Below are the code and all the weights of a small trained network. Each question names an input and a target symbol and asks about switching units off, where a switched-off unit gives its printed mean instead of its output.

import numpy as np


def w(rows, s, z=0):
    codes = np.array(rows[::2]) - 128.0
    scale = np.full(codes.shape[1], s)
    scale[-1] = z or s
    return codes * scale


def norm(h):
    return h / np.sqrt((h * h).mean(-1, keepdims=True) + 1e-5)


def f(y):
    return np.maximum(y, 0)


def softmax(a):
    e = np.exp(a - a.max(-1, keepdims=True))
    return e / e.sum(-1, keepdims=True)


def log_softmax(a):
    a = a - a.max(-1, keepdims=True)
    return a - np.log(np.exp(a).sum(-1, keepdims=True))


def net(x, mask):
    ids = ['βδεζθσφψ'.index(c) for c in x.split()]
    T = len(ids)
    res = E[ids] + P[:T]
    u = 0
    for l in range(2):
        r = norm(res)
        for j in range(2):
            rows = slice(4 * j, 4 * j + 4)
            q, k, v = (r @ M[l][rows].T for M in (Q, K, V))
            z = softmax(np.where(np.tri(T) > 0, q @ k.T / 4**0.5, -1e9)) @ v
            o = O[l][rows]
            res = res + np.where(mask[u + j], z, o[:, -1]) @ o[:, :-1]
        u += 2
        y = f(norm(res) @ A[l][:, :-1].T + A[l][:, -1])
        res = res + np.where(mask[u : u + 8], y, B[l][:, -1]) @ B[l][:, :-1]
        u += 8
    return log_softmax(norm(res)[-1] @ U[:, :-1].T + U[:, -1])


Q, K, V, O, A, B = {}, {}, {}, {}, {}, {}
E = w([
[68,104,142,55,58,61,91,155,101,114,55,23],'β',
[239,63,36,221,84,224,71,135,91,24,142,177],'δ',
[38,141,91,120,134,141,88,31,57,95,142,101],'ε',
[102,234,119,152,118,138,38,145,54,119,126,173],'ζ',
[247,166,145,194,163,110,106,53,165,107,51,142],'θ',
[141,175,82,169,159,249,187,95,52,117,136,142],'σ',
[193,148,235,120,222,153,118,229,87,198,128,122],'φ',
[42,134,133,119,192,121,125,105,111,166,232,59],'ψ',
],0.017)
P = w([
[173,243,130,100,69,108,85,117,45,40,231,15],'0',
[170,214,113,98,81,119,82,93,58,80,195,59],'1',
[152,197,100,108,96,109,89,84,64,105,178,104],'2',
[140,172,98,122,122,104,90,85,80,124,149,142],'3',
[123,152,92,133,127,87,105,89,103,147,132,170],'4',
[108,135,94,150,142,83,114,93,114,170,108,200],'5',
[90,115,97,176,145,78,122,101,137,200,81,212],'6',
[71,93,99,204,140,58,114,104,151,225,60,230],'7',
[45,73,104,236,135,55,126,126,159,254,46,251],'8',
],0.0084)
Q[0] = w([
[148,103,147,98,113,103,100,197,169,118,255,138],'0.h1',
[194,69,95,184,115,143,83,184,129,82,102,241],'0.h1',
[142,59,126,170,82,201,157,5,68,133,101,66],'0.h1',
[211,14,117,154,90,144,31,160,115,112,49,191],'0.h1',
[169,102,146,88,139,133,163,176,138,167,80,130],'0.h2',
[172,159,148,225,164,72,1,160,67,197,62,185],'0.h2',
[139,148,173,42,103,38,120,107,161,100,100,128],'0.h2',
[93,123,152,52,19,95,137,188,183,116,89,116],'0.h2',
],0.0086)
K[0] = w([
[137,30,108,25,155,189,99,225,60,147,195,97],'0.h1',
[117,74,147,198,118,165,157,188,121,190,91,188],'0.h1',
[198,131,169,215,126,75,192,109,255,145,58,81],'0.h1',
[177,71,99,173,134,61,78,208,128,227,71,177],'0.h1',
[108,161,130,164,46,170,86,162,163,133,86,132],'0.h2',
[89,36,111,139,78,103,155,167,177,195,55,219],'0.h2',
[183,118,131,14,105,101,29,157,52,127,79,95],'0.h2',
[211,130,145,136,55,61,180,217,119,37,107,16],'0.h2',
],0.0076)
V[0] = w([
[145,169,135,50,98,147,177,126,153,126,115,144],'0.h1',
[78,126,146,108,244,95,162,128,184,59,108,105],'0.h1',
[23,88,134,147,147,179,148,206,20,186,111,82],'0.h1',
[164,159,127,169,152,129,93,95,170,135,110,104],'0.h1',
[20,135,156,76,32,142,143,254,179,134,105,208],'0.h2',
[225,226,133,148,90,42,9,62,209,94,162,160],'0.h2',
[111,163,126,147,9,20,187,18,122,180,78,136],'0.h2',
[27,195,160,221,57,195,41,188,96,188,214,181],'0.h2',
],0.0047)
O[0] = w([
[153,93,104,185,81,169,64,74,136,123,114,95,96],'0.h1',
[168,125,92,139,67,137,90,80,137,129,76,119,71],'0.h1',
[76,105,161,162,160,228,150,147,81,96,157,146,72],'0.h1',
[148,94,49,64,29,125,108,136,60,125,109,133,190],'0.h1',
[160,97,157,96,104,117,7,105,249,106,130,161,1],'0.h2',
[133,123,181,226,105,234,68,169,225,102,96,139,143],'0.h2',
[168,136,90,76,223,254,144,166,115,152,115,142,145],'0.h2',
[192,172,144,39,191,34,186,136,217,79,182,197,209],'0.h2',
],0.0062,0.0059)
A[0] = w([
[230,166,118,85,142,129,183,158,182,80,59,123,123],'0.n1',
[1,110,108,66,100,199,107,85,135,104,153,133,72],'0.n2',
[173,121,77,154,92,199,186,189,196,125,173,180,3],'0.n3',
[45,112,110,50,181,124,178,183,110,145,203,91,116],'0.n4',
[64,49,208,35,104,201,118,130,196,60,146,116,63],'0.n5',
[238,171,237,212,187,51,52,71,143,185,48,116,85],'0.n6',
[107,139,183,26,162,120,150,188,70,90,111,142,212],'0.n7',
[195,132,33,99,51,132,130,177,120,100,91,164,105],'0.n8',
],0.006,0.004)
B[0] = w([
[183,96,200,112,119,102,74,179,132,107,108,84,169],'0.n1',
[115,170,166,185,199,2,90,114,107,93,154,137,165],'0.n2',
[181,154,171,124,202,134,36,141,149,186,137,75,145],'0.n3',
[114,127,133,176,158,189,53,156,172,131,145,135,234],'0.n4',
[114,103,121,100,74,109,76,174,140,140,56,96,141],'0.n5',
[59,210,83,111,70,153,141,173,149,151,183,158,210],'0.n6',
[120,109,72,129,61,132,105,145,106,127,85,125,254],'0.n7',
[74,141,106,127,164,67,122,152,120,166,218,142,208],'0.n8',
],0.0093,0.0065)
Q[1] = w([
[162,164,111,202,103,127,115,160,109,138,221,199],'1.h1',
[144,44,109,74,133,158,162,94,108,47,149,95],'1.h1',
[128,187,144,142,127,188,160,140,122,132,165,146],'1.h1',
[229,71,152,126,143,136,184,8,168,124,143,59],'1.h1',
[183,137,154,118,180,114,161,111,142,138,165,87],'1.h2',
[99,136,162,132,107,87,166,74,184,79,97,83],'1.h2',
[74,179,113,90,154,121,150,115,67,154,79,119],'1.h2',
[157,13,176,88,158,131,131,114,152,87,97,17],'1.h2',
],0.012)
K[1] = w([
[96,80,150,134,215,96,173,151,119,235,133,172],'1.h1',
[132,230,146,119,125,150,105,154,102,140,171,67],'1.h1',
[119,80,71,60,175,136,148,122,130,118,140,212],'1.h1',
[112,137,145,57,84,163,105,178,29,53,229,101],'1.h1',
[121,169,116,112,166,174,117,72,104,53,218,156],'1.h2',
[97,135,178,40,126,160,136,173,86,84,194,74],'1.h2',
[107,21,124,164,180,110,152,66,109,152,127,38],'1.h2',
[153,218,104,140,62,141,97,166,109,51,160,2],'1.h2',
],0.0092)
V[1] = w([
[181,59,144,179,56,147,96,159,148,104,148,173],'1.h1',
[211,78,125,106,73,175,121,119,100,54,77,120],'1.h1',
[56,17,132,86,126,157,55,173,128,109,181,90],'1.h1',
[127,62,90,190,84,47,48,92,80,83,140,160],'1.h1',
[78,153,160,142,122,165,205,69,127,226,112,51],'1.h2',
[184,87,68,174,123,156,179,120,169,143,136,106],'1.h2',
[91,77,141,138,191,79,131,137,138,159,120,108],'1.h2',
[114,96,128,125,98,142,112,255,143,230,117,121],'1.h2',
],0.0074)
O[1] = w([
[90,137,123,111,64,147,157,134,73,143,91,240,51],'1.h1',
[129,163,57,88,158,127,150,174,136,129,177,175,2],'1.h1',
[85,183,96,76,92,152,40,138,139,156,72,102,110],'1.h1',
[141,67,122,54,101,112,64,194,99,150,136,147,178],'1.h1',
[202,105,86,116,155,93,49,148,42,127,118,142,82],'1.h2',
[2,155,97,148,136,161,105,205,95,114,133,95,59],'1.h2',
[175,194,91,153,43,144,143,160,112,163,160,86,103],'1.h2',
[137,163,61,57,124,137,143,87,113,48,134,37,145],'1.h2',
],0.0093,0.0067)
A[1] = w([
[170,98,54,103,125,75,162,96,88,124,183,133,43],'1.n1',
[99,105,82,168,164,179,160,157,132,102,164,136,90],'1.n2',
[164,176,109,100,139,149,119,151,166,176,133,154,23],'1.n3',
[148,155,161,150,184,140,201,138,166,117,112,148,91],'1.n4',
[133,124,105,193,158,250,188,73,79,108,125,148,28],'1.n5',
[142,88,74,122,145,157,125,74,95,81,146,162,96],'1.n6',
[53,98,191,156,213,101,87,96,139,119,152,65,3],'1.n7',
[110,154,79,61,140,65,146,62,102,122,155,94,155],'1.n8',
],0.014,0.0037)
B[1] = w([
[193,224,162,111,100,38,190,107,107,224,124,65,238],'1.n1',
[168,155,133,101,145,130,166,47,112,133,75,84,202],'1.n2',
[99,56,116,89,177,166,133,90,70,103,152,181,155],'1.n3',
[78,118,119,116,169,119,80,113,176,95,96,70,186],'1.n4',
[160,13,165,151,138,180,175,104,73,8,26,112,227],'1.n5',
[155,136,128,170,72,130,94,116,170,145,41,64,185],'1.n6',
[41,36,102,208,228,116,39,162,110,123,198,76,255],'1.n7',
[207,79,104,181,106,102,197,85,115,201,190,120,246],'1.n8',
],0.011,0.0094)
U = w([
[134,160,72,67,212,227,156,48,121,172,189,175,46],'β',
[18,135,135,155,53,156,222,178,126,128,154,193,250],'δ',
[194,45,228,109,145,151,135,165,171,177,150,217,48],'ε',
[77,158,179,66,168,117,172,67,237,121,154,152,145],'ζ',
[114,62,169,158,119,181,200,110,107,99,71,144,136],'θ',
[74,115,59,215,190,100,139,177,152,124,203,128,134],'σ',
[118,152,162,152,111,60,255,85,137,163,207,128,146],'φ',
[132,164,122,103,72,131,66,161,150,147,74,95,60],'ψ',
],0.0063,0.0024)

Each question gives the input, a string of symbols that net reads in full, and the target symbol t.
The units are the heads (4 rows each of Q, K, V and O) and the neurons (one row each of A and B). Each row of codes is followed by its name. A weight is (code - 128) times the scale printed after its matrix; where a second scale follows, it is the last column's (O, A, B and U).
mask holds one flag per unit, layer by layer, with each layer's heads first. A switched-off unit (its flag False) gives its mean, the last column of its rows in O or B, instead of its output. The means were averaged over made-up inputs and are rounded, as every weight is.
A unit's drop is (log p(t) with every unit on - log p(t) with that unit switched off) / (log p(t) with every unit on - log p(t) with every unit switched off).
The circuit of an input: a set's keep is (log p(t) with only the set's units on - log p(t) with every unit switched off) / (log p(t) with every unit on - log p(t) with every unit switched off). Starting from the 12 units with the biggest drops (on a tie, the unit counted first), units are removed one at a time, each time the one whose removal leaves the highest keep (on an exact tie, the one counted first), for as long as the keep stays at least 0.8.
circuit, biggest first: the units of the circuit, biggest drop first
unit that matters most: the unit with the biggest drop
k most important neurons: the k neurons with the biggest drops, biggest first
k most important neurons of layer l: the k neurons of layer l with the biggest drops, biggest first
heads that matter: for each layer, one digit per head in row order, 1 if its drop is at least 0.15 and else 0, layers parted by /
input σ β δ ζ ψ ψ ψ θ β, target φ: circuit, biggest first : 1.h2, 1.h1, 1.n1
input δ ζ δ δ σ δ θ, target δ: heads that matter : 01 / 01
input δ β φ β β φ, target β: unit that matters most : 0.h2
input φ β δ, target θ: circuit, biggest first : 1.h2, 1.n5
input β δ ζ δ σ δ δ θ, target δ: circuit, biggest first : 0.n6, 1.h2, 1.h1
input ζ φ θ σ β β ψ β θ, target β: heads that matter : 11 / 01
input ψ φ φ θ θ φ θ θ δ, target ψ: 2 most important neurons of layer 0 : 0.n6, 0.n8
input ζ β δ β δ δ, target δ: circuit, biggest first : 1.h1, 1.h2, 1.n7
input σ ψ δ ψ θ, target ψ: heads that matter : 01 / 10
input σ φ σ β θ β θ ψ θ, target ψ: 2 most important neurons of layer 0 : 0.n6, 0.n1
input ζ β β δ ζ, target δ: circuit, biggest first : 1.h1, 1.h2
input ζ ψ ε ζ φ φ, target φ: 4 most important neurons : 0.n7, 1.n8, 1.n7, 1.n5
input ε β ψ δ δ φ ψ φ φ, target φ: circuit, biggest first : 0.h2, 1.h2, 1.n8
input ε δ σ φ φ ζ ψ ζ, target ψ: most important neuron of layer 0 : 0.n6
input ψ σ θ, target σ: 2 most important neurons of layer 1 : 1.n1, 1.n5
input δ σ ζ β φ ε φ, target ε: 2 most important neurons of layer 1 : 1.n7, 1.n1
input σ ζ ζ σ ψ ψ β θ, target β: 2 most important neurons : 1.n3, 0.n1
input σ ζ ψ ε ζ, target ε: heads that matter : 00 / 01
input β σ β ε ψ ψ ζ, target ψ: 2 most important neurons : 0.n4, 1.n7
input σ β φ β ε φ, target ε: 4 most important neurons : 0.n6, 0.n2, 1.n7, 0.n7
input β β ψ θ ε φ θ, target φ: unit that matters most : 0.h1
input σ δ φ ψ ψ δ ε σ φ, target σ: heads that matter : 01 / 10
input ε φ σ ψ θ δ σ ψ ε, target φ: heads that matter : 10 / 00
input φ ζ φ ψ ψ φ, target ψ: 2 most important neurons : 0.n6, 0.n7
input β φ δ φ, target δ: 2 most important neurons : 0.n6, 0.n7
input σ ζ σ φ, target σ: heads that matter : 01 / 11
input β φ δ, target θ: unit that matters most : 1.n5
input β θ φ, target θ: 2 most important neurons : 1.n5, 0.n1
input δ β ε β β ζ ε δ, target ε: 2 most important neurons : 0.n3, 0.n1
